(in the rows, 128 means zero)
138  133  112  143  141  164  125  145  149  143  118  136  139  158  131  151  130  131  43  112  137  117  139  122  175  145  129  154  130  128  125  130  118  137 -> Rog
122  143  189  102  109  118  148  110  132  102  120  135  138  103  95  120  110  115  161  156  133  162  116  174  88  94  151  123  114  123  136  143  141  134 -> Dop
136  118  129  132  136  133  123  139  136  140  129  131  135  144  124  150  114  121  84  120  126  140  125  106  133  118  132  152  122  122  116  128  125  148 -> Dop
122  134  108  159  128  135  123  143  155  155  141  133  136  150  146  136  151  135  91  101  113  123  129  111  153  135  122  118  138  132  120  110  124  123 -> Bepo
108  151  147  119  108  104  135  112  154  114  141  125  133  112  114  97  153  151  194  135  118  146  120  171  121  117  134  72  115  134  121  125  137  105 -> siso
115  135  144  146  118  107  135  125  142  151  135  140  128  127  132  104  121  127  118  127  114  146  118  111  128  104  123  128  124  135  133  110  131  129 -> dumak
115  147  166  125  98  85  138  110  147  137  158  135  135  108  117  88  150  139  215  127  104  154  115  137  113  73  127  80  104  129  128  121  130  115 -> Dipug
137  119  145  122  156  184  129  153  125  123  73  161  130  127  104  181  72  89  14  160  151  123  115  121  111  132  173  203  157  113  124  173  128  158 -> ninif
136  132  143  130  143  162  139  130  136  98  82  142  133  132  106  162  107  110  63  153  151  125  124  178  120  159  149  163  136  131  130  161  132  135 -> dumak
133  126  137  135  129  143  131  137  125  127  119  133  137  140  126  142  103  120  82  131  123  138  121  104  127  116  130  152  131  125  113  119  128  143 -> vaze
105  151  161  124  103  85  134  111  146  164  167  140  135  114  126  72  143  141  194  112  105  153  118  104  129  73  118  77  118  128  130  113  131  113 -> Rog
131  125  139  127  135  137  126  139  136  141  122  142  142  141  123  143  109  116  84  124  128  141  127  115  125  104  137  146  134  119  121  133  128  145 -> Dop
120  144  140  121  121  131  134  128  152  121  126  136  134  125  118  125  139  136  129  133  127  136  122  165  132  127  142  108  127  131  119  134  132  119 -> siso
124  135  161  116  121  113  135  113  132  121  131  135  132  113  104  121  118  116  147  139  120  154  119  144  101  104  134  124  125  119  123  140  136  129 -> Dop
125  137  185  99  115  125  146  109  125  98  114  132  134  107  93  133  110  114  160  165  131  161  111  177  88  109  151  126  113  121  125  153  144  135 -> Dop
109  146  161  124  100  89  137  113  139  143  156  133  130  120  137  81  144  145  174  127  106  163  121  124  122  89  124  93  107  133  134  99  133  123 -> binaz
127  132  139  135  125  121  124  132  138  148  140  138  128  133  133  120  121  125  97  118  115  145  126  108  132  111  130  139  123  127  121  121  125  134 -> binaz
132  123  132  133  144  162  128  156  133  141  109  149  140  139  131  162  93  109  41  122  135  124  129  91  131  114  144  168  150  125  111  136  128  154 -> vaze
134  129  162  118  132  153  138  132  127  126  108  143  131  127  104  144  89  105  73  140  143  138  125  125  124  122  150  167  125  121  125  149  127  148 -> Rog
130  139  130  128  131  141  134  125  141  127  120  130  135  137  121  133  141  134  110  120  135  124  126  142  148  146  129  121  127  129  124  135  122  125 -> Rog
116  141  160  126  111  107  133  119  132  139  139  134  130  119  128  110  135  134  149  137  116  158  114  134  114  108  133  111  113  132  121  121  134  127 -> binaz
105  152  139  131  99  87  140  109  158  133  151  121  130  114  133  80  168  157  198  123  106  146  115  150  135  116  119  58  121  139  129  99  132  96 -> siso
131  134  124  142  129  144  126  132  146  122  128  124  133  145  124  151  140  131  107  118  125  127  130  145  138  153  133  129  121  134  119  128  126  124 -> Bepo
146  121  129  134  143  183  141  139  139  88  73  134  139  147  108  184  112  115  54  152  154  116  122  162  130  169  158  165  130  126  123  155  118  139 -> Dipug
129  134  185  107  124  152  146  107  127  90  95  140  129  115  94  149  86  95  99  171  146  145  119  186  102  133  155  168  111  122  131  160  139  140 -> kep
145  112  131  140  136  164  125  152  134  137  114  137  135  167  128  165  93  107  22  114  131  130  132  100  144  135  144  190  121  127  119  121  117  161 -> Bepo
117  136  122  147  126  121  124  142  144  169  147  142  141  141  148  120  130  133  96  102  107  136  125  74  145  92  118  120  141  131  113  101  125  132 -> vaze
107  139  86  182  122  95  108  135  171  176  174  127  139  156  166  95  170  159  130  89  99  122  132  82  174  106  92  80  125  132  126  82  121  102 -> kep
118  121  141  139  138  144  121  136  143  138  116  148  134  130  116  139  86  105  78  142  134  132  125  104  113  111  141  155  133  117  120  147  134  139 -> kep
134  138  186  98  121  148  150  113  121  91  96  138  126  114  102  144  99  110  112  172  146  157  115  186  94  134  162  156  111  127  133  155  139  145 -> binaz
140  136  154  122  136  175  139  127  133  85  75  141  139  121  97  170  105  110  82  160  154  130  126  187  115  158  158  160  136  120  112  169  126  134 -> bemo
106  137  149  144  112  101  127  118  151  153  148  137  133  121  131  96  126  125  146  124  108  145  120  108  127  96  120  105  123  126  124  114  133  118 -> kep
140  131  152  124  134  175  140  122  141  80  77  132  137  137  101  164  100  105  60  166  153  126  128  194  129  167  153  168  121  122  129  157  130  133 -> kep
123  141  127  144  124  133  128  130  147  133  124  134  138  126  129  133  145  139  124  122  129  128  130  143  140  127  133  116  131  131  120  126  122  118 -> bemo
128  127  141  132  135  150  125  138  141  141  111  148  139  126  119  152  101  115  74  125  136  133  121  115  122  116  150  158  134  123  113  149  122  145 -> bemo
102  153  112  161  106  84  122  129  158  170  169  127  135  132  150  81  186  164  161  96  91  140  127  102  168  99  105  75  126  139  136  76  119  103 -> ninif
137  136  147  129  142  151  139  122  136  96  87  140  132  125  103  152  109  111  83  152  147  126  126  179  117  157  146  151  136  129  131  158  131  128 -> dumak
137  132  151  131  128  159  138  128  135  97  100  129  135  133  102  157  110  111  87  147  140  132  125  169  114  155  151  150  127  127  127  146  130  129 -> Bepo
131  108  85  168  149  124  96  168  153  190  159  139  144  174  156  141  130  136  57  74  108  119  140  39  170  99  107  134  141  119  105  111  116  149 -> Dop
148  125  132  132  146  187  140  139  143  90  73  140  140  140  102  182  107  108  46  150  154  114  127  172  127  162  160  168  140  121  126  167  121  138 -> Dipug
124  143  148  117  117  132  139  122  148  109  113  132  131  121  112  121  133  130  138  143  127  139  118  173  125  135  146  109  129  132  117  133  129  109 -> siso
113  138  150  141  105  99  125  124  145  162  165  134  133  129  130  99  136  132  158  109  98  153  120  98  122  91  123  105  113  132  123  104  129  123 -> Bepo
118  138  105  161  117  106  124  130  155  155  159  120  133  144  150  116  176  148  143  91  102  127  127  115  155  136  107  87  130  138  118  97  122  108 -> Bepo
131  133  123  149  119  134  136  133  146  119  123  126  139  143  132  137  157  144  120  127  125  128  130  147  151  134  126  116  117  132  128  116  121  127 -> Dipug
124  141  197  102  117  140  144  95  125  76  99  136  125  90  76  130  84  93  156  186  138  152  114  205  73  125  157  142  118  117  128  179  149  119 -> kep
125  134  120  151  137  149  122  131  152  124  116  133  140  142  123  145  128  122  75  128  131  121  133  148  147  147  129  135  133  122  119  137  128  123 -> kep
116  124  127  151  130  117  119  142  144  172  142  148  133  131  141  122  121  130  108  106  116  135  128  65  135  94  126  129  136  124  109  115  119  137 -> bemo
126  131  151  115  116  130  136  132  145  135  125  139  132  135  121  117  110  125  105  131  123  148  118  128  129  108  146  137  116  131  121  117  126  138 -> siso
126  121  107  151  129  121  115  148  142  164  142  133  130  161  142  123  127  135  71  99  107  133  130  66  169  111  123  153  123  132  121  92  109  139 -> ninif
126  131  123  141  123  137  130  129  144  123  126  122  134  147  126  138  137  133  112  118  122  130  127  133  136  149  133  123  122  135  122  115  122  120 -> Bepo
133  145  171  107  109  142  155  106  127  60  97  123  141  113  92  142  138  128  163  161  146  136  125  231  108  139  154  118  104  132  134  153  132  124 -> Dipug
119  150  155  117  116  119  138  113  136  102  119  128  129  108  101  122  147  133  164  148  126  139  119  182  123  128  145  110  120  132  132  139  130  112 -> ninif
136  131  141  130  141  160  138  130  136  97  85  138  132  135  107  159  108  114  67  151  151  126  128  175  125  160  147  162  130  133  131  154  131  137 -> dumak
139  121  166  115  142  162  143  130  116  99  81  149  126  123  98  163  74  91  55  162  154  134  122  163  98  141  160  191  131  126  131  168  135  157 -> dumak
133  120  89  160  155  152  114  154  151  152  114  140  135  163  144  159  128  129  30  105  135  110  137  101  164  154  124  156  144  135  120  128  120  137 -> dumak
118  132  119  158  127  106  122  138  150  172  153  139  129  138  155  108  138  136  94  102  107  140  126  77  146  108  115  115  139  128  124  102  123  128 -> binaz
120  145  140  135  118  137  134  122  144  117  128  128  134  128  115  133  144  130  137  134  123  138  121  164  117  142  137  113  124  134  127  133  134  115 -> Bepo
127  129  165  108  125  150  136  136  139  123  112  150  130  125  110  133  90  113  95  150  134  145  119  139  112  107  156  154  124  124  122  145  135  147 -> siso
133  124  170  116  137  165  133  125  130  104  91  148  133  123  95  157  72  89  67  165  148  137  124  157  101  131  158  180  125  116  124  170  137  148 -> kep
124  132  165  108  119  135  137  126  137  120  118  141  129  120  108  123  103  120  119  146  130  148  119  145  111  114  150  137  120  127  122  137  134  138 -> siso
147  111  97  152  149  179  125  161  138  128  96  135  138  168  139  180  129  125  24  118  140  107  141  116  163  161  139  168  140  127  118  130  113  150 -> Dipug
114  136  135  152  106  95  124  123  144  157  153  130  137  123  135  99  134  141  144  107  106  150  121  92  134  93  120  110  118  130  116  99  119  121 -> bemo
113  140  138  139  109  94  124  123  141  158  154  132  128  130  128  92  139  139  148  117  94  154  115  94  140  90  122  114  117  132  126  97  120  118 -> ninif
116  153  177  114  109  122  146  93  140  86  114  129  134  100  99  115  134  122  178  164  136  142  119  215  104  132  139  102  113  127  137  150  143  107 -> kep
141  119  146  127  141  154  134  137  130  121  98  145  130  143  114  155  84  103  43  140  143  133  125  131  124  134  146  187  124  128  130  145  127  157 -> dumak
129  128  157  130  131  144  131  123  138  118  112  142  129  119  109  137  91  98  85  146  134  132  127  145  115  123  142  162  128  119  127  151  133  137 -> kep
109  145  149  140  92  66  127  107  145  153  184  115  131  127  133  75  161  151  220  99  88  159  121  108  128  93  107  67  99  139  122  83  127  105 -> Bepo
145  120  157  97  144  186  144  138  129  72  66  143  127  127  92  175  83  102  64  178  167  124  121  187  105  164  176  177  132  123  122  174  133  145 -> siso
119  138  117  141  126  110  126  131  148  138  145  123  141  133  136  124  160  147  140  111  120  132  131  134  141  116  118  90  131  126  127  116  132  121 -> Dop
133  117  127  149  142  152  116  155  143  163  129  149  133  151  130  156  98  106  40  107  120  128  132  77  136  120  139  170  141  122  112  131  122  150 -> Bepo
147  124  132  127  146  169  139  136  132  90  82  130  141  141  108  177  109  110  49  147  151  124  131  174  129  159  150  163  140  116  123  153  127  141 -> Dop
120  136  137  132  128  128  127  138  141  148  139  142  140  131  132  125  119  127  111  110  117  135  129  96  131  92  126  124  138  127  113  119  130  136 -> vaze
135  122  138  127  138  137  125  139  136  136  126  137  137  136  120  153  107  114  78  121  129  136  129  120  127  110  138  154  130  118  119  140  129  150 -> Dop
---
187  138  155  183  181  33  139  132  117  121  110  148  132  72  160  177  139  137  171  140  183  139  169  111  133  135  158  90  135  80  169  121  188  108 -> Lusib
174  126  149  82  125  142  149  109  75  94  171  99  110  165  138  161  53  105  136  158  92  151  126  176  66  85  148  99  156  170  184  134  161  81 -> sudi
137  65  67  115  93  73  178  70  103  113  109  122  67  88  139  112  128  114  148  101  193  129  137  147  87  106  131  89  154  135  183  139  128  120 -> pifa
178  114  162  87  130  109  150  102  90  83  149  75  79  149  147  162  61  92  119  181  102  140  125  239  71  83  160  102  163  161  201  175  147  109 -> fazom
154  160  163  145  152  49  119  124  111  91  77  143  74  82  140  150  132  105  160  115  161  115  188  158  149  128  159  85  152  80  164  168  163  113 -> pifa
120  85  75  112  102  107  170  97  119  124  108  140  87  104  134  95  144  148  116  105  186  107  116  97  105  135  124  64  160  131  200  135  126  164 -> toz
141  84  55  79  107  68  196  72  111  99  135  142  98  78  145  113  134  140  124  93  209  122  130  132  93  117  142  71  147  143  220  127  135  152 -> rirad
158  155  164  161  155  87  149  129  136  95  105  137  135  109  116  140  110  122  147  112  147  137  155  107  141  145  143  84  122  92  155  134  187  124 -> Lusib
149  98  64  84  126  59  168  75  106  94  91  151  72  99  171  91  126  148  134  134  208  120  147  135  112  121  143  73  187  139  233  128  148  145 -> fazom
179  114  151  83  132  113  138  103  76  92  161  80  95  154  150  170  58  90  140  189  101  156  117  240  61  83  159  111  160  170  191  156  163  88 -> rirad
119  86  67  118  119  111  168  105  124  123  85  148  81  112  147  87  132  150  127  111  179  116  119  107  106  135  128  79  176  134  205  138  149  147 -> rirad
173  143  187  112  149  174  134  137  108  115  162  80  100  202  139  171  56  113  130  171  74  173  110  170  72  107  150  126  171  173  186  155  151  97 -> Lusib
118  79  80  115  110  94  159  92  114  122  88  134  72  103  137  92  140  151  131  106  186  110  123  93  111  136  126  73  162  137  228  137  140  164 -> toz
143  82  69  84  104  60  200  70  110  90  126  144  88  77  142  112  123  139  111  89  208  109  139  125  109  125  142  66  151  145  224  134  125  168 -> fazom
124  93  72  77  127  60  147  74  115  104  84  146  71  97  168  90  151  147  135  116  213  124  161  118  112  119  139  75  186  126  240  117  170  127 -> baf
149  165  163  160  155  72  127  129  120  94  85  151  87  87  134  131  126  120  157  128  155  107  177  153  149  140  157  89  149  89  166  163  168  127 -> rirad
143  85  57  81  116  65  194  67  120  102  129  139  94  76  145  114  139  148  120  95  213  110  120  131  106  130  145  66  147  148  218  133  131  159 -> rirad
170  112  161  87  137  119  140  105  94  94  148  69  93  152  143  160  62  85  152  174  95  149  121  226  59  81  155  99  164  167  195  170  158  90 -> sudi
130  182  161  155  162  114  125  149  128  113  106  133  98  97  114  130  129  103  147  119  146  134  175  104  120  143  142  92  116  73  165  137  191  127 -> vemul
162  93  169  60  135  122  144  104  89  92  152  66  105  162  136  184  68  74  122  162  93  155  120  225  62  101  152  115  154  171  189  181  167  87 -> vemul
191  129  179  101  135  96  141  99  74  113  154  95  73  157  144  146  64  118  120  170  85  131  103  222  76  95  156  94  180  155  226  153  148  92 -> Lugil
171  115  167  93  127  113  154  106  87  106  154  97  90  168  131  146  65  113  139  165  73  151  118  185  81  98  139  115  163  170  207  146  161  102 -> Lugil
182  146  141  168  168  38  113  131  109  129  106  160  121  74  162  148  128  142  175  148  164  136  163  111  134  134  153  97  129  82  170  105  196  109 -> Lugil
115  88  55  94  114  128  161  95  131  115  80  141  79  110  138  78  121  136  135  93  175  121  128  89  99  133  127  55  164  136  206  137  147  156 -> sudi
135  84  57  51  140  66  154  64  113  110  76  143  75  102  164  88  149  142  131  125  197  125  140  130  111  136  137  73  179  138  236  133  162  129 -> vemul
162  111  173  91  120  126  139  103  79  100  170  79  105  171  141  184  67  92  121  159  102  152  131  200  65  84  149  121  157  165  188  135  176  82 -> baf
158  110  170  88  129  114  137  114  78  92  154  75  96  158  136  174  58  88  130  160  82  148  116  223  70  89  150  112  163  164  174  166  148  76 -> pifa
148  85  66  64  103  47  193  71  110  110  133  154  83  75  146  93  133  156  122  85  195  112  127  119  109  133  139  57  159  138  238  125  111  166 -> Lugil
146  143  166  154  152  97  148  137  139  101  102  136  132  118  114  137  99  110  140  101  144  148  167  117  139  138  145  90  123  89  140  129  184  121 -> Lusib
134  85  74  82  110  59  179  66  118  105  128  128  91  76  142  114  143  133  124  77  215  114  139  129  106  127  142  71  153  139  231  132  130  157 -> baf
184  128  136  201  174  46  137  125  109  126  107  162  130  77  163  172  127  137  174  152  176  129  165  118  125  133  159  104  134  96  142  110  211  91 -> rirad
131  190  151  178  138  116  133  151  141  95  108  136  96  93  109  113  127  107  174  125  120  132  171  82  103  128  134  82  111  81  157  132  188  126 -> sudi
121  83  68  118  120  112  172  99  124  121  78  141  80  111  136  97  131  142  125  108  178  107  111  111  113  144  126  65  173  138  208  153  151  161 -> rirad
173  124  169  89  114  115  148  101  70  91  173  92  101  167  121  171  64  95  127  172  96  144  117  191  79  93  144  105  143  171  186  133  164  106 -> toz
173  100  162  75  123  109  140  107  86  103  147  80  85  154  140  153  61  100  136  175  72  151  112  218  70  92  146  104  162  165  211  170  149  107 -> Lugil
157  103  167  61  135  110  141  102  81  89  158  72  102  156  133  167  65  69  127  164  95  158  121  238  55  94  151  117  153  165  195  170  164  91 -> vemul
128  189  167  176  135  115  122  168  120  107  121  132  98  99  111  125  123  112  160  139  132  137  178  83  114  123  134  91  114  71  169  119  186  135 -> toz
115  74  79  83  103  94  173  96  135  116  80  148  72  108  136  76  127  145  116  93  167  113  126  101  120  144  124  59  173  129  215  147  138  161 -> Lugil
163  102  163  78  138  100  147  104  106  93  150  56  101  157  146  167  72  89  137  177  96  150  124  223  66  98  155  98  165  159  198  162  171  84 -> baf
168  159  155  155  153  71  122  121  109  103  83  157  79  82  151  157  142  129  150  135  175  97  177  154  153  136  163  82  153  86  168  168  164  132 -> rirad
167  147  171  113  134  186  120  130  107  113  162  82  94  192  134  159  56  109  135  168  70  152  95  161  68  100  147  129  152  186  174  150  155  89 -> sudi
141  63  73  120  80  95  185  70  115  108  115  126  73  92  138  117  124  104  124  119  192  117  139  164  86  112  132  80  159  142  168  154  118  150 -> fazom
149  84  74  74  116  60  193  68  113  99  141  144  99  73  143  118  132  149  114  80  215  128  135  115  102  126  145  56  148  139  229  123  118  158 -> Lusib
137  87  52  65  123  64  160  74  114  101  85  156  76  98  171  81  139  156  140  116  198  123  142  103  106  118  139  61  180  140  232  110  159  117 -> sudi
167  140  175  107  133  179  132  140  106  106  164  87  106  197  138  166  45  109  129  181  76  157  100  176  81  105  150  149  156  187  163  150  163  91 -> rirad
137  62  58  110  83  96  179  65  122  108  102  121  70  87  136  99  134  108  157  111  187  123  135  135  75  106  126  72  147  141  186  149  138  138 -> sudi
143  185  160  184  135  108  135  157  117  96  111  145  90  98  123  130  104  107  155  140  137  132  188  101  116  128  141  93  125  76  156  121  185  136 -> fazom
140  87  53  80  113  78  196  72  119  107  135  137  100  73  135  96  124  142  131  79  196  117  125  105  91  121  138  52  146  148  226  120  125  152 -> sudi
178  99  164  83  136  115  152  99  89  90  156  74  104  159  141  178  70  100  131  168  96  160  116  214  66  94  152  95  164  168  203  176  149  101 -> Lusib
143  94  48  63  140  62  151  73  113  100  74  149  81  97  170  77  140  156  149  131  200  124  135  111  115  117  137  57  180  138  242  121  169  123 -> sudi
154  137  193  115  148  172  129  134  126  123  146  59  92  208  142  164  63  110  127  173  79  147  109  177  84  114  150  138  173  171  180  155  166  89 -> baf
128  192  158  186  151  120  128  155  137  101  102  132  98  100  105  129  127  108  162  135  131  130  165  105  124  137  136  91  114  79  155  141  198  135 -> rirad
174  103  167  94  130  119  152  111  79  87  158  75  92  155  149  172  43  90  127  183  100  148  134  231  64  87  160  105  165  164  187  165  156  93 -> fazom
122  78  64  110  121  117  170  89  128  123  90  144  82  109  149  89  134  150  125  89  189  112  127  99  96  126  135  59  173  135  200  138  145  135 -> sudi
137  184  164  184  154  82  128  156  119  101  94  130  88  91  121  133  127  114  175  135  125  128  173  103  123  131  137  92  129  69  163  138  186  109 -> pifa
168  137  193  128  132  170  140  124  99  105  159  80  85  197  130  174  38  98  120  172  86  143  110  192  82  110  153  136  163  186  168  158  154  107 -> fazom
161  136  192  114  134  159  126  126  105  108  161  73  96  197  139  174  60  102  131  168  73  151  110  177  70  109  150  139  168  180  188  154  169  88 -> baf
127  177  164  157  154  111  133  148  137  110  100  127  92  103  110  127  130  100  153  121  136  133  171  101  119  146  137  101  114  79  164  139  190  131 -> vemul
189  154  148  170  160  39  121  127  105  125  115  161  116  75  157  148  127  144  173  141  171  131  165  108  141  132  154  102  125  83  172  105  186  107 -> Lugil
160  102  166  82  139  133  152  90  78  96  159  91  112  172  127  178  70  88  123  148  96  152  129  202  68  104  146  122  151  175  178  160  175  85 -> vemul
121  51  77  100  105  100  188  69  127  115  98  113  77  97  130  110  139  104  137  101  191  125  142  141  81  131  127  83  158  139  192  170  144  137 -> vemul
171  105  163  86  134  112  143  101  90  87  150  82  89  152  141  167  80  100  129  170  89  155  113  215  59  92  151  94  163  164  209  180  145  114 -> Lusib
173  116  163  73  139  118  139  111  85  90  154  77  96  156  143  161  62  101  133  170  90  164  121  212  68  94  153  94  161  159  212  163  145  106 -> Lusib
147  192  154  172  148  118  129  150  128  105  115  142  101  93  118  132  128  120  160  124  134  148  183  86  113  134  139  75  124  70  171  131  171  140 -> Lusib
129  76  67  92  115  106  165  98  118  116  100  151  94  102  148  116  135  138  118  86  191  143  139  98  96  132  132  54  174  127  214  142  137  157 -> Lusib
129  181  164  169  137  114  117  162  132  109  107  126  94  101  118  123  127  115  164  144  136  136  180  89  124  126  137  99  113  73  164  124  185  137 -> toz
